Below are the code and all the weights of a small trained network. Each question names an input and a class and asks about switching units off, where a switched-off unit gives its printed mean instead of its output.

import numpy as np


def w(rows, s, z=0):
    codes = np.array(rows[::2]) - 128.0
    scale = np.full(codes.shape[1], s)
    scale[-1] = z or s
    return codes * scale


def norm(h):
    return h / np.sqrt((h * h).mean(-1, keepdims=True) + 1e-5)


def f(y):
    return np.maximum(y, 0)


def log_softmax(a):
    a = a - a.max(-1, keepdims=True)
    return a - np.log(np.exp(a).sum(-1, keepdims=True))


def net(x, mask):
    res = np.array(x, float).reshape(1, 6) / 4 @ E
    u = 0
    for l in range(2):
        y = f(norm(res) @ A[l][:, :-1].T + A[l][:, -1])
        res = res + np.where(mask[u : u + 4], y, B[l][:, -1]) @ B[l][:, :-1]
        u += 4
    return log_softmax(norm(res)[-1] @ U[:, :-1].T + U[:, -1])


A, B = {}, {}
E = w([
[162,173,116,124,76,161],'x0',
[142,147,110,115,40,218],'x1',
[112,136,66,25,181,121],'x2',
[206,35,68,129,40,80],'x3',
[131,169,55,105,68,157],'x4',
[177,206,189,136,254,174],'x5',
],0.0067)
A[0] = w([
[195,198,125,14,37,81,255],'L0N0',
[95,220,1,145,66,85,34],'L0N1',
[101,29,79,181,217,19,189],'L0N2',
[202,93,114,170,254,242,233],'L0N3',
],0.0066,0.003)
B[0] = w([
[177,2,125,109,85,244,255],'L0N0',
[16,81,218,133,25,222,197],'L0N1',
[147,72,161,89,138,195,249],'L0N2',
[254,32,165,150,54,192,239],'L0N3',
],0.0068,0.0053)
A[1] = w([
[65,253,196,99,178,169,232],'L1N0',
[144,114,128,55,134,158,7],'L1N1',
[51,184,164,121,144,71,111],'L1N2',
[150,150,151,254,88,107,74],'L1N3',
],0.0076,0.0019)
B[1] = w([
[173,124,210,104,53,147,253],'L1N0',
[22,106,142,137,142,159,218],'L1N1',
[67,157,249,64,51,160,146],'L1N2',
[107,127,143,188,201,178,231],'L1N3',
],0.012,0.0027)
U = w([
[166,121,240,2,110,129,201],'0',
[139,104,174,78,160,161,240],'1',
[120,89,176,66,181,172,163],'2',
[101,101,175,78,171,188,152],'3',
[70,67,139,127,227,252,25],'4',
[68,87,98,171,246,222,158],'5',
[94,223,90,141,224,67,2],'6',
],0.0079,0.0036)

Each question gives the input, the list of numbers given to net, and the class t.
The units are the neurons (one row each of A and B). Each row of codes is followed by its name. A weight is (code - 128) times the scale printed after its matrix; where a second scale follows, it is the last column's (A, B and U).
mask holds one flag per neuron, layer by layer. A switched-off neuron (its flag False) gives its mean, the last column of its row in B, instead of its output. The means were averaged over made-up inputs and are rounded, as every weight is.
A unit's drop is (log p(t) with every unit on - log p(t) with that unit switched off) / (log p(t) with every unit on - log p(t) with every unit switched off).
The circuit of an input: a set's keep is (log p(t) with only the set's units on - log p(t) with every unit switched off) / (log p(t) with every unit on - log p(t) with every unit switched off). Starting from all 8 units, units are removed one at a time, each time the one whose removal leaves the highest keep (on an exact tie, the one counted first), for as long as the keep stays at least 0.8.
units of the circuit, in order: the units of the circuit, biggest drop first
top k neurons: the k neurons with the biggest drops, biggest first
top k neurons in layer l: the k neurons of layer l with the biggest drops, biggest first
drop when u is switched off: that unit's drop, to one decimal
input [-5,4,-5,-6,6,-2], class 0: units of the circuit, in order : (L1N0; L0N3; L0N0)
input [-6,4,4,-8,8,1], class 0: units of the circuit, in order : (L1N0)
input [0,-7,2,-7,3,-7], class 0: top 4 neurons : (L0N0; L0N3; L1N0; L1N2)
input [-6,0,-2,-8,-6,2], class 0: units of the circuit, in order : (L1N0; L0N0)
input [4,2,3,-7,-2,-1], class 0: units of the circuit, in order : (L1N0; L0N0)
input [0,-4,6,-7,-1,-6], class 0: units of the circuit, in order : (L0N0; L1N0; L1N2)
input [-5,6,6,-8,-2,-2], class 0: top 3 neurons : (L1N0; L0N0; L0N2)
input [2,4,-8,-1,-1,-6], class 5: top 2 neurons in layer 1 : (L1N3; L1N0)
input [-5,0,1,-7,-5,2], class 0: top 3 neurons : (L1N0; L0N0; L1N3)
input [-4,-3,4,-8,1,-2], class 0: drop when L1N0 is switched off : 0.3
input [4,0,3,-8,5,7], class 0: drop when L0N0 is switched off : 0.1
input [0,-7,-2,-7,6,1], class 0: drop when L1N1 is switched off : 0.0
input [-5,-6,-3,-6,-4,5], class 0: drop when L1N2 is switched off : 0.0
